Here is a tiny trained network, its code and every weight. The questions are about switching its units off for an input and a class, where a switched-off unit gives its printed mean instead of its output.

import numpy as np


def w(rows, s, z=0):
    codes = np.array(rows[::2]) - 128.0
    scale = np.full(codes.shape[1], s)
    scale[-1] = z or s
    return codes * scale


def f(y):
    return y / 2 * (1 + np.tanh(0.7978845608 * (y + 0.044715 * y**3)))


def log_softmax(a):
    a = a - a.max(-1, keepdims=True)
    return a - np.log(np.exp(a).sum(-1, keepdims=True))


def net(x, mask):
    res = np.array(x, float).reshape(1, 5) / 4 @ E
    y = f(res @ A[0][:, :-1].T + A[0][:, -1])
    res = res + np.where(mask, y, B[0][:, -1]) @ B[0][:, :-1]
    return log_softmax(res[-1] @ U[:, :-1].T + U[:, -1])


A, B = {}, {}
E = w([
[141,84,114,189,194,93,155,86,139,51,148],'x0',
[55,157,165,148,136,121,161,166,114,132,212],'x1',
[147,144,116,144,92,37,1,170,116,98,81],'x2',
[172,168,61,100,167,162,161,74,54,80,152],'x3',
[172,65,146,38,101,178,137,159,193,93,98],'x4',
],0.008)
A[0] = w([
[187,32,141,64,151,178,183,116,201,65,106,146],'neuron 1',
[173,151,103,23,60,177,80,143,112,142,83,138],'neuron 2',
[135,166,66,196,183,27,103,102,71,58,149,181],'neuron 3',
[203,134,88,94,99,106,61,115,125,126,53,181],'neuron 4',
[162,123,85,216,157,51,85,64,137,117,87,125],'neuron 5',
[80,196,106,163,182,144,182,90,53,135,229,253],'neuron 6',
[104,111,154,174,93,47,58,173,153,150,94,227],'neuron 7',
[181,81,132,74,130,160,144,121,154,97,95,169],'neuron 8',
[183,155,92,16,73,180,98,143,104,129,81,131],'neuron 9',
[88,190,102,166,184,146,188,92,51,125,237,246],'neuron 10',
[172,163,97,61,61,127,57,148,103,148,65,153],'neuron 11',
[139,105,134,167,98,72,42,143,167,144,47,251],'neuron 12',
[71,165,142,153,142,176,193,94,96,198,185,137],'neuron 13',
[130,176,57,184,192,61,112,107,63,37,155,143],'neuron 14',
[133,130,132,128,134,131,131,134,129,127,133,125],'neuron 15',
[38,120,224,137,53,82,73,253,168,188,129,155],'neuron 16',
[77,136,162,129,125,225,210,104,130,218,168,155],'neuron 17',
[161,31,154,90,171,192,225,112,194,69,145,167],'neuron 18',
[160,119,79,210,170,62,91,62,126,112,75,132],'neuron 19',
[19,124,222,167,84,64,82,235,165,171,144,135],'neuron 20',
[75,164,135,161,150,176,210,98,93,176,198,181],'neuron 21',
],0.006,0.0025)
B[0] = w([
[172,45,98,70,101,203,156,122,216,43,177,220],'neuron 1',
[171,168,83,61,107,174,111,181,104,148,133,187],'neuron 2',
[146,133,150,250,113,78,84,90,41,40,163,231],'neuron 3',
[197,128,89,117,94,168,73,126,74,174,51,209],'neuron 4',
[136,71,150,228,144,77,95,64,92,135,73,200],'neuron 5',
[49,231,136,139,205,87,200,69,85,113,193,252],'neuron 6',
[106,99,187,200,82,71,28,158,167,153,107,212],'neuron 7',
[181,96,97,81,89,191,126,152,156,92,147,183],'neuron 8',
[184,177,66,35,108,203,127,182,95,158,128,187],'neuron 9',
[66,205,125,130,193,100,196,60,89,110,197,254],'neuron 10',
[195,179,91,101,50,172,48,172,68,178,90,195],'neuron 11',
[136,91,159,177,64,102,3,149,147,194,61,226],'neuron 12',
[58,171,134,108,197,98,191,90,126,180,102,200],'neuron 13',
[151,142,129,217,89,109,90,84,34,28,190,223],'neuron 14',
[123,130,126,121,124,127,131,124,129,125,130,127],'neuron 15',
[88,158,183,127,62,88,69,240,221,137,205,229],'neuron 16',
[68,117,129,50,218,110,212,94,199,202,29,208],'neuron 17',
[131,36,109,80,158,176,207,58,227,49,174,226],'neuron 18',
[150,66,144,232,140,85,89,51,77,133,70,203],'neuron 19',
[19,167,228,141,88,30,89,211,223,162,192,220],'neuron 20',
[57,168,126,106,224,97,213,47,115,177,105,218],'neuron 21',
],0.0054,0.0074)
U = w([
[167,48,136,195,98,95,68,94,106,137,17,86],'0',
[75,141,207,141,70,78,80,226,218,160,167,198],'1',
[203,182,49,58,70,210,90,183,86,170,79,162],'2',
[163,2,90,73,130,210,177,112,215,33,156,215],'3',
[110,178,124,186,150,100,140,86,43,36,213,4],'4',
[65,166,130,90,198,126,212,91,144,232,108,108],'5',
],0.0067,0.0016)

Each question gives the input, the list of numbers given to net, and the class t.
The units are the neurons (one row each of A and B). Each row of codes is followed by its name. A weight is (code - 128) times the scale printed after its matrix; where a second scale follows, it is the last column's (A, B and U).
mask holds one flag per neuron, in row order. A switched-off neuron (its flag False) gives its mean, the last column of its row in B, instead of its output. The means were averaged over made-up inputs and are rounded, as every weight is.
A unit's drop is (log p(t) with every unit on - log p(t) with that unit switched off) / (log p(t) with every unit on - log p(t) with every unit switched off).
The circuit of an input: a set's keep is (log p(t) with only the set's units on - log p(t) with every unit switched off) / (log p(t) with every unit on - log p(t) with every unit switched off). Starting from the 12 units with the biggest drops (on a tie, the unit counted first), units are removed one at a time, each time the one whose removal leaves the highest keep (on an exact tie, the one counted first), for as long as the keep stays at least 0.8.
circuit, biggest first: the units of the circuit, biggest drop first
most important unit: the unit with the biggest drop
top k neurons: the k neurons with the biggest drops, biggest first
drop when u is switched off: that unit's drop, to one decimal
input [8,6,-8,-1,-7], class 5: top 2 neurons	(neuron 17; neuron 21)
input [8,2,-1,-8,7], class 3: most important unit	neuron 18
input [-4,-6,-5,-5,-2], class 2: circuit, biggest first	(neuron 6; neuron 10; neuron 20; neuron 5)
input [4,-1,-8,-1,-8], class 5: top 3 neurons	(neuron 17; neuron 21; neuron 13)
input [-3,-5,3,5,-3], class 2: top 2 neurons	(neuron 9; neuron 11)
input [4,-5,1,-6,5], class 3: top 2 neurons	(neuron 1; neuron 18)
input [6,7,-3,-6,-2], class 5: circuit, biggest first	(neuron 21; neuron 17)
input [4,-2,-4,-8,1], class 3: top 2 neurons	(neuron 18; neuron 1)
input [-3,-6,6,1,-1], class 2: top 2 neurons	(neuron 11; neuron 9)
input [-6,6,8,4,5], class 2: top 3 neurons	(neuron 11; neuron 9; neuron 2)
input [7,8,-8,7,2], class 5: top 2 neurons	(neuron 17; neuron 21)
input [-7,-8,7,-5,4], class 2: top 4 neurons	(neuron 11; neuron 4; neuron 9; neuron 2)
input [-2,5,-4,6,-7], class 5: top 3 neurons	(neuron 17; neuron 21; neuron 13)
input [-1,-1,-8,-3,2], class 3: circuit, biggest first	(neuron 18)
input [4,2,-8,8,-2], class 5: drop when neuron 13 is switched off	0.2
input [-4,-3,-2,-5,7], class 3: drop when neuron 1 is switched off	1.4
input [-6,8,-1,-1,-2], class 5: drop when neuron 17 is switched off	0.5
